Below are the code and all the weights of a small trained network. Each question names an input and a class and asks about switching units off, where a switched-off unit gives its printed mean instead of its output.

import numpy as np


def w(rows, s, z=0):
    codes = np.array(rows[::2]) - 128.0
    scale = np.full(codes.shape[1], s)
    scale[-1] = z or s
    return codes * scale


def f(y):
    return y / 2 * (1 + np.tanh(0.7978845608 * (y + 0.044715 * y**3)))


def log_softmax(a):
    a = a - a.max(-1, keepdims=True)
    return a - np.log(np.exp(a).sum(-1, keepdims=True))


def net(x, mask):
    res = np.array(x, float).reshape(1, 7) / 4 @ E
    y = f(res @ A[0][:, :-1].T + A[0][:, -1])
    res = res + np.where(mask, y, B[0][:, -1]) @ B[0][:, :-1]
    return log_softmax(res[-1] @ U[:, :-1].T + U[:, -1])


A, B = {}, {}
E = w([
[145,115,99,139,115,125],'x0',
[29,60,154,73,76,104],'x1',
[132,89,178,237,92,238],'x2',
[131,125,125,122,129,131],'x3',
[110,142,148,121,135,126],'x4',
[1,137,82,152,219,143],'x5',
[134,154,105,97,96,172],'x6',
],0.0086)
A[0] = w([
[169,253,90,168,199,105,113],'n1',
[199,116,2,117,150,130,46],'n2',
[152,150,82,56,135,56,115],'n3',
[131,137,231,137,97,74,190],'n4',
[143,66,216,202,198,23,162],'n5',
[118,121,138,173,108,165,118],'n6',
[92,199,129,159,40,200,123],'n7',
[55,194,134,125,187,172,64],'n8',
[197,145,98,158,163,198,223],'n9',
[89,145,175,109,213,117,94],'n10',
[38,141,70,184,209,91,129],'n11',
[164,163,200,148,61,60,115],'n12',
[90,150,82,120,151,146,26],'n13',
[140,151,104,105,77,196,226],'n14',
[77,106,112,160,202,170,40],'n15',
[91,25,164,58,61,80,53],'n16',
[163,27,169,210,172,192,89],'n17',
[171,131,201,102,110,97,118],'n18',
[229,199,183,165,193,144,105],'n19',
[118,173,135,76,133,116,182],'n20',
[148,160,54,51,179,51,6],'n21',
],0.008,0.0025)
B[0] = w([
[53,73,136,46,89,99,234],'n1',
[130,136,141,100,126,75,176],'n2',
[188,191,255,186,169,129,246],'n3',
[134,143,85,121,117,163,189],'n4',
[93,240,78,166,69,125,198],'n5',
[154,162,206,151,198,102,168],'n6',
[147,201,175,150,131,91,197],'n7',
[148,66,63,120,135,156,195],'n8',
[100,134,132,137,106,64,227],'n9',
[139,130,132,156,152,160,175],'n10',
[206,123,52,111,112,185,253],'n11',
[173,114,55,94,163,153,201],'n12',
[182,63,150,115,158,176,145],'n13',
[119,167,116,145,115,108,198],'n14',
[189,97,136,118,113,148,186],'n15',
[113,84,132,87,71,119,246],'n16',
[117,144,210,151,150,98,234],'n17',
[180,91,52,133,156,217,183],'n18',
[92,16,107,66,35,66,233],'n19',
[131,171,141,187,153,143,184],'n20',
[105,142,225,178,194,104,254],'n21',
],0.0075,0.0052)
U = w([
[118,139,209,160,162,147,78],'0',
[89,147,99,117,107,144,255],'1',
[191,81,66,116,133,183,78],'2',
[8,76,126,62,84,110,62],'3',
],0.014,0.0095)

Each question gives the input, the list of numbers given to net, and the class t.
The units are the neurons (one row each of A and B). Each row of codes is followed by its name. A weight is (code - 128) times the scale printed after its matrix; where a second scale follows, it is the last column's (A, B and U).
mask holds one flag per neuron, in row order. A switched-off neuron (its flag False) gives its mean, the last column of its row in B, instead of its output. The means were averaged over made-up inputs and are rounded, as every weight is.
A unit's drop is (log p(t) with every unit on - log p(t) with that unit switched off) / (log p(t) with every unit on - log p(t) with every unit switched off).
The circuit of an input: a set's keep is (log p(t) with only the set's units on - log p(t) with every unit switched off) / (log p(t) with every unit on - log p(t) with every unit switched off). Starting from the 12 units with the biggest drops (on a tie, the unit counted first), units are removed one at a time, each time the one whose removal leaves the highest keep (on an exact tie, the one counted first), for as long as the keep stays at least 0.8.
units of the circuit, in order: the units of the circuit, biggest drop first
most important unit: the unit with the biggest drop
top k neurons: the k neurons with the biggest drops, biggest first
input [-7,0,3,0,2,-1,-5], class 1: units of the circuit, in order -> [n3; n5]
input [-5,-8,0,-6,-5,7,-5], class 3: units of the circuit, in order -> [n1]
input [-7,-2,-4,4,1,1,1], class 0: units of the circuit, in order -> [n21; n3]
input [7,-8,3,-3,2,6,4], class 3: units of the circuit, in order -> [n1; n19]
input [8,-5,4,4,7,-2,2], class 3: top 2 neurons -> [n19; n3]
input [-7,-5,3,7,3,5,0], class 2: top 4 neurons -> [n11; n8; n15; n21]
input [1,-8,-3,7,-3,5,-4], class 3: top 2 neurons -> [n1; n19]
input [8,-7,-7,5,3,-7,-2], class 0: top 3 neurons -> [n3; n21; n11]
input [-4,-5,6,4,6,-6,-7], class 1: top 3 neurons -> [n19; n5; n3]
input [4,-8,-3,0,4,-5,0], class 3: units of the circuit, in order -> [n19; n1]
input [0,2,7,6,-8,7,7], class 0: units of the circuit, in order -> [n17; n6]
input [0,4,-2,-1,-5,-4,3], class 2: units of the circuit, in order -> [n1; n9]
input [-3,1,-5,-2,-1,-7,-2], class 2: top 3 neurons -> [n18; n12; n17]
input [-7,7,7,-8,-2,-8,5], class 2: units of the circuit, in order -> [n18]
input [4,5,6,6,-4,7,-1], class 2: units of the circuit, in order -> [n11; n15]
input [-1,-2,-6,-1,8,5,-3], class 0: top 3 neurons -> [n21; n3; n19]
input [-5,3,5,-2,-6,-4,-7], class 1: top 4 neurons -> [n3; n5; n21; n4]
input [8,-8,-4,-7,-3,-3,5], class 3: units of the circuit, in order -> [n1; n19]
input [5,-7,-3,1,7,7,-3], class 2: top 2 neurons -> [n11; n8]
input [7,-5,-6,-5,-8,4,4], class 0: most important unit -> n21
input [6,6,-7,3,8,5,6], class 0: units of the circuit, in order -> [n3; n21]
input [1,0,-6,3,-1,7,-2], class 2: top 2 neurons -> [n11; n8]
